Below are the code and all the weights of a small trained network. Each question names an input and a target symbol and asks about switching units off, where a switched-off unit gives its printed mean instead of its output.

import numpy as np


def w(rows, s, z=0):
    codes = np.array(rows[::2]) - 128.0
    scale = np.full(codes.shape[1], s)
    scale[-1] = z or s
    return codes * scale


def norm(h):
    return h / np.sqrt((h * h).mean(-1, keepdims=True) + 1e-5)


def softmax(a):
    e = np.exp(a - a.max(-1, keepdims=True))
    return e / e.sum(-1, keepdims=True)


def log_softmax(a):
    a = a - a.max(-1, keepdims=True)
    return a - np.log(np.exp(a).sum(-1, keepdims=True))


def net(x, mask):
    ids = ['ΓΨβζλμστω'.index(c) for c in x.split()]
    T = len(ids)
    res = E[ids] + P[:T]
    u = 0
    for l in range(2):
        r = norm(res)
        for j in range(3):
            rows = slice(4 * j, 4 * j + 4)
            q, k, v = (r @ M[l][rows].T for M in (Q, K, V))
            z = softmax(np.where(np.tri(T) > 0, q @ k.T / 4**0.5, -1e9)) @ v
            o = O[l][rows]
            res = res + np.where(mask[u + j], z, o[:, -1]) @ o[:, :-1]
        u += 3
    return log_softmax(norm(res)[-1] @ U[:, :-1].T + U[:, -1])


Q, K, V, O = {}, {}, {}, {}
E = w([
[111,103,159,109],'Γ',
[104,249,209,162],'Ψ',
[101,160,39,167],'β',
[139,141,128,216],'ζ',
[142,110,152,155],'λ',
[121,159,134,132],'μ',
[113,177,133,62],'σ',
[53,115,143,137],'τ',
[125,151,117,161],'ω',
],0.019)
P = w([
[197,87,80,80],'0',
[166,207,254,154],'1',
[144,181,235,168],'2',
[132,162,213,165],'3',
[128,151,195,175],'4',
[122,147,179,169],'5',
[135,155,171,180],'6',
],0.0057)
Q[0] = w([
[188,119,169,195],'0.h0',
[145,212,130,95],'0.h0',
[137,101,89,110],'0.h0',
[255,81,170,178],'0.h0',
[96,178,142,109],'0.h1',
[112,147,170,131],'0.h1',
[99,147,186,193],'0.h1',
[46,147,153,138],'0.h1',
[107,101,251,104],'0.h2',
[141,212,157,100],'0.h2',
[74,203,94,122],'0.h2',
[70,235,115,72],'0.h2',
],0.012)
K[0] = w([
[172,151,141,188],'0.h0',
[100,181,149,91],'0.h0',
[156,60,129,77],'0.h0',
[251,138,174,159],'0.h0',
[152,161,118,108],'0.h1',
[153,110,106,132],'0.h1',
[163,87,100,86],'0.h1',
[175,85,113,119],'0.h1',
[49,134,160,117],'0.h2',
[147,192,163,138],'0.h2',
[158,191,90,202],'0.h2',
[115,197,120,183],'0.h2',
],0.017)
V[0] = w([
[181,74,100,133],'0.h0',
[176,189,118,112],'0.h0',
[142,138,173,139],'0.h0',
[124,72,122,83],'0.h0',
[165,94,50,2],'0.h1',
[116,63,102,166],'0.h1',
[41,183,69,144],'0.h1',
[221,108,185,168],'0.h1',
[119,113,131,35],'0.h2',
[89,196,133,142],'0.h2',
[99,156,126,116],'0.h2',
[131,218,176,139],'0.h2',
],0.0088)
O[0] = w([
[201,135,150,180,12],'0.h0',
[159,49,137,107,114],'0.h0',
[68,88,129,134,204],'0.h0',
[211,208,161,138,46],'0.h0',
[87,68,31,99,175],'0.h1',
[54,210,83,77,108],'0.h1',
[112,139,185,200,19],'0.h1',
[194,139,140,2,170],'0.h1',
[103,173,115,148,119],'0.h2',
[39,73,93,72,208],'0.h2',
[67,112,134,79,164],'0.h2',
[95,33,59,81,253],'0.h2',
],0.0048,0.0042)
Q[1] = w([
[25,139,17,59],'1.h0',
[73,126,131,74],'1.h0',
[115,142,166,251],'1.h0',
[222,178,162,187],'1.h0',
[40,93,155,137],'1.h1',
[53,122,192,161],'1.h1',
[120,180,132,193],'1.h1',
[133,132,160,172],'1.h1',
[177,220,97,198],'1.h2',
[194,134,127,125],'1.h2',
[145,211,88,228],'1.h2',
[52,128,184,95],'1.h2',
],0.012)
K[1] = w([
[172,183,118,60],'1.h0',
[152,129,37,85],'1.h0',
[166,1,138,197],'1.h0',
[106,102,178,207],'1.h0',
[201,94,73,121],'1.h1',
[242,130,125,89],'1.h1',
[135,143,189,82],'1.h1',
[142,108,117,101],'1.h1',
[250,67,85,148],'1.h2',
[118,68,72,129],'1.h2',
[239,143,101,79],'1.h2',
[90,109,182,96],'1.h2',
],0.013)
V[1] = w([
[152,39,51,80],'1.h0',
[35,47,95,160],'1.h0',
[72,109,106,215],'1.h0',
[39,99,86,76],'1.h0',
[222,33,94,219],'1.h1',
[149,213,176,182],'1.h1',
[84,255,122,99],'1.h1',
[35,174,47,168],'1.h1',
[84,29,200,221],'1.h2',
[156,65,230,72],'1.h2',
[206,55,76,88],'1.h2',
[93,111,30,90],'1.h2',
],0.0074)
O[1] = w([
[103,154,132,80,120],'1.h0',
[101,59,190,77,4],'1.h0',
[54,78,106,130,10],'1.h0',
[161,74,136,68,91],'1.h0',
[102,95,92,220,106],'1.h1',
[85,152,174,156,101],'1.h1',
[111,218,153,66,126],'1.h1',
[89,162,75,97,31],'1.h1',
[100,67,157,140,163],'1.h2',
[253,67,102,161,221],'1.h2',
[136,108,64,100,10],'1.h2',
[113,148,75,179,166],'1.h2',
],0.0072,0.0032)
U = w([
[200,121,173,109,253],'Γ',
[67,196,234,107,66],'Ψ',
[119,201,47,148,204],'β',
[123,96,83,247,67],'ζ',
[189,133,171,218,115],'λ',
[90,68,49,50,67],'μ',
[183,155,114,12,99],'σ',
[19,132,109,121,95],'τ',
[134,51,46,138,86],'ω',
],0.011,0.0057)

Each question gives the input, a string of symbols that net reads in full, and the target symbol t.
The units are the heads (4 rows each of Q, K, V and O). Each row of codes is followed by its name. A weight is (code - 128) times the scale printed after its matrix; where a second scale follows, it is the last column's (O and U).
mask holds one flag per head, layer by layer. A switched-off head (its flag False) gives its mean, the last column of its rows in O, instead of its output. The means were averaged over made-up inputs and are rounded, as every weight is.
A unit's drop is (log p(t) with every unit on - log p(t) with that unit switched off) / (log p(t) with every unit on - log p(t) with every unit switched off).
The circuit of an input: a set's keep is (log p(t) with only the set's units on - log p(t) with every unit switched off) / (log p(t) with every unit on - log p(t) with every unit switched off). Starting from all 6 units, units are removed one at a time, each time the one whose removal leaves the highest keep (on an exact tie, the one counted first), for as long as the keep stays at least 0.8.
units of the circuit, in order: the units of the circuit, biggest drop first
unit that matters most: the unit with the biggest drop
heads that matter: for each layer, one digit per head in row order, 1 if its drop is at least 0.15 and else 0, layers parted by /
input λ β ζ ζ τ β μ, target σ: heads that matter -> 010 / 000
input ω ζ Γ Γ Γ Ψ, target ζ: heads that matter -> 101 / 010
input Γ μ τ τ, target β: units of the circuit, in order -> (0.h0, 0.h2, 0.h1, 1.h0)
input β Γ ω, target τ: unit that matters most -> 0.h1
input β σ σ ω Ψ, target τ: units of the circuit, in order -> (0.h2, 0.h1, 1.h0)
input ω Γ τ Γ Ψ, target ζ: units of the circuit, in order -> (1.h1, 0.h0, 0.h2)
input Γ λ μ, target β: units of the circuit, in order -> (0.h2, 0.h0, 1.h0)
input σ ω Γ, target μ: units of the circuit, in order -> (0.h1, 1.h1)
input Γ Ψ ζ, target β: units of the circuit, in order -> (0.h1, 1.h2)
input Ψ τ μ λ τ Γ τ, target Γ: units of the circuit, in order -> (0.h1, 1.h2)
input ω Γ τ Γ τ Γ, target ζ: units of the circuit, in order -> (1.h1, 0.h0)
input τ β τ β, target τ: heads that matter -> 010 / 100
input Γ ω β λ, target β: heads that matter -> 011 / 001
input τ σ τ Γ β Γ, target Ψ: heads that matter -> 110 / 010
input τ Γ τ τ σ Γ σ, target Ψ: units of the circuit, in order -> (0.h1)
input ω β ω τ ζ Γ, target ζ: heads that matter -> 111 / 010
input Ψ ζ τ σ β σ, target Γ: heads that matter -> 010 / 101
input Γ σ λ, target β: units of the circuit, in order -> (0.h2, 0.h1, 1.h2)
input β μ σ Γ β, target τ: heads that matter -> 010 / 101
input ζ ω λ Γ β ζ Ψ, target λ: heads that matter -> 111 / 011
input τ ζ λ, target Ψ: units of the circuit, in order -> (0.h1, 0.h2, 1.h1)
input σ β λ σ λ σ τ, target μ: units of the circuit, in order -> (0.h1, 1.h0, 1.h1)
input μ μ Γ, target ω: unit that matters most -> 1.h1
input τ Ψ τ ω ζ τ, target Ψ: heads that matter -> 110 / 001
